Below is a small trained network, with its code and all its weights. Each question gives an input and a target symbol and asks what happens when units are switched off, that is, made to give their printed mean instead of their output.

import numpy as np


def w(rows, s, z=0):
    codes = np.array(rows[::2]) - 128.0
    scale = np.full(codes.shape[1], s)
    scale[-1] = z or s
    return codes * scale


def f(y):
    return y / 2 * (1 + np.tanh(0.7978845608 * (y + 0.044715 * y**3)))


def softmax(a):
    e = np.exp(a - a.max(-1, keepdims=True))
    return e / e.sum(-1, keepdims=True)


def log_softmax(a):
    a = a - a.max(-1, keepdims=True)
    return a - np.log(np.exp(a).sum(-1, keepdims=True))


def net(x, mask):
    ids = ['ΣΦαβγεζηλμπ'.index(c) for c in x.split()]
    T = len(ids)
    res = E[ids] + P[:T]
    q, k, v = (res @ M[0].T for M in (Q, K, V))
    z = softmax(np.where(np.tri(T) > 0, q @ k.T / 2**0.5, -1e9)) @ v
    res = res + np.where(mask[0], z, O[0][:, -1]) @ O[0][:, :-1]
    y = f(res @ A[0][:, :-1].T + A[0][:, -1])
    res = res + np.where(mask[1:25], y, B[0][:, -1]) @ B[0][:, :-1]
    return log_softmax(res[-1] @ U[:, :-1].T + U[:, -1])


Q, K, V, O, A, B = {}, {}, {}, {}, {}, {}
E = w([
[123,69,201,167],'Σ',
[93,52,80,150],'Φ',
[65,143,242,125],'α',
[210,121,100,187],'β',
[136,199,85,153],'γ',
[99,175,62,78],'ε',
[129,6,63,90],'ζ',
[142,126,145,138],'η',
[170,202,160,146],'λ',
[134,234,51,120],'μ',
[69,78,71,24],'π',
],0.017)
P = w([
[150,148,162,203],'0',
[58,134,132,255],'1',
[140,131,178,165],'2',
[97,129,165,182],'3',
[157,131,219,101],'4',
[199,131,243,55],'5',
[222,133,251,28],'6',
[197,128,244,45],'7',
],0.0051)
Q[0] = w([
[127,119,128,47],'head 1',
[199,248,129,254],'head 1',
],0.0065)
K[0] = w([
[232,47,233,100],'head 1',
[59,3,36,4],'head 1',
],0.0073)
V[0] = w([
[96,129,124,75],'head 1',
[90,138,179,1],'head 1',
],0.007)
O[0] = w([
[158,131,76,2,74],'head 1',
[54,148,157,148,2],'head 1',
],0.0072,0.0012)
A[0] = w([
[187,212,99,224,86],'neuron 1',
[178,106,150,153,184],'neuron 2',
[183,93,7,185,52],'neuron 3',
[146,114,75,247,253],'neuron 4',
[101,57,37,97,238],'neuron 5',
[180,117,203,229,74],'neuron 6',
[127,131,98,106,208],'neuron 7',
[188,192,50,241,47],'neuron 8',
[151,61,73,103,23],'neuron 9',
[115,189,128,108,93],'neuron 10',
[182,148,92,161,53],'neuron 11',
[125,79,135,78,154],'neuron 12',
[160,28,154,190,179],'neuron 13',
[32,116,148,162,135],'neuron 14',
[203,86,41,114,78],'neuron 15',
[100,234,96,91,113],'neuron 16',
[100,100,229,187,229],'neuron 17',
[128,8,72,155,17],'neuron 18',
[88,76,113,100,57],'neuron 19',
[82,53,153,117,75],'neuron 20',
[109,155,43,58,97],'neuron 21',
[112,67,163,22,170],'neuron 22',
[164,33,131,83,57],'neuron 23',
[102,129,112,35,203],'neuron 24',
],0.012,0.0058)
B[0] = w([
[131,172,165,57,228],'neuron 1',
[145,141,157,226,186],'neuron 2',
[78,52,129,51,165],'neuron 3',
[220,134,81,122,236],'neuron 4',
[131,146,50,160,202],'neuron 5',
[18,143,190,229,213],'neuron 6',
[147,36,76,185,167],'neuron 7',
[132,177,234,68,208],'neuron 8',
[45,170,146,93,138],'neuron 9',
[28,60,142,87,155],'neuron 10',
[88,150,196,98,145],'neuron 11',
[118,156,126,185,153],'neuron 12',
[198,24,165,134,217],'neuron 13',
[138,109,180,87,158],'neuron 14',
[61,136,161,120,154],'neuron 15',
[95,73,139,65,205],'neuron 16',
[144,162,81,157,254],'neuron 17',
[54,124,127,91,165],'neuron 18',
[117,166,174,45,136],'neuron 19',
[98,168,126,6,159],'neuron 20',
[1,93,188,213,174],'neuron 21',
[171,138,125,127,188],'neuron 22',
[65,183,137,43,153],'neuron 23',
[135,176,92,213,182],'neuron 24',
],0.006,0.008)
U = w([
[127,101,129,202,106],'Σ',
[183,82,57,109,252],'Φ',
[11,131,188,147,87],'α',
[160,54,215,79,71],'β',
[174,191,110,48,218],'γ',
[60,193,23,209,130],'ε',
[100,87,119,45,124],'ζ',
[244,201,22,198,171],'η',
[123,253,134,156,112],'λ',
[100,140,167,1,101],'μ',
[74,137,80,174,30],'π',
],0.0096,0.0044)

Each question gives the input, a string of symbols that net reads in full, and the target symbol t.
The units are the heads (2 rows each of Q, K, V and O) and the neurons (one row each of A and B). Each row of codes is followed by its name. A weight is (code - 128) times the scale printed after its matrix; where a second scale follows, it is the last column's (O, A, B and U).
mask holds one flag per unit, heads first, then neurons. A switched-off unit (its flag False) gives its mean, the last column of its rows in O or B, instead of its output. The means were averaged over made-up inputs and are rounded, as every weight is.
A unit's drop is (log p(t) with every unit on - log p(t) with that unit switched off) / (log p(t) with every unit on - log p(t) with every unit switched off).
The circuit of an input: a set's keep is (log p(t) with only the set's units on - log p(t) with every unit switched off) / (log p(t) with every unit on - log p(t) with every unit switched off). Starting from the 12 units with the biggest drops (on a tie, the unit counted first), units are removed one at a time, each time the one whose removal leaves the highest keep (on an exact tie, the one counted first), for as long as the keep stays at least 0.8.
circuit, biggest first: the units of the circuit, biggest drop first
unit that matters most: the unit with the biggest drop
top k neurons: the k neurons with the biggest drops, biggest first
drop when u is switched off: that unit's drop, to one decimal
input μ λ β ζ, target ζ: unit that matters most => neuron 18
input Σ α β γ μ ε, target ε: circuit, biggest first => neuron 24; neuron 21; neuron 8
input α Φ β Σ π Σ μ, target α: circuit, biggest first => neuron 21; head 1; neuron 10
input Φ π μ, target α: circuit, biggest first => neuron 21; head 1; neuron 16
input λ λ α Φ β Σ, target Σ: top 2 neurons => neuron 6; neuron 17
input μ μ λ μ ε β, target β: circuit, biggest first => neuron 13; neuron 8
input Φ ζ α Φ α μ, target μ: top 2 neurons => neuron 16; neuron 6
input μ π μ π μ π α, target λ: top 3 neurons => neuron 17; neuron 13; neuron 16
input π α Φ η Σ λ ζ, target μ: top 2 neurons => neuron 23; neuron 20
input λ α Φ, target Φ: drop when neuron 6 is switched off => 0.1
input α ε ε π λ μ μ α, target λ: drop when neuron 16 is switched off => 0.2
input μ Φ λ Φ γ, target γ: drop when head 1 is switched off => 0.1
input γ ζ γ α λ β, target β: drop when neuron 11 is switched off => 0.1
input Σ η γ λ μ β ζ π, target ε: unit that matters most => neuron 24
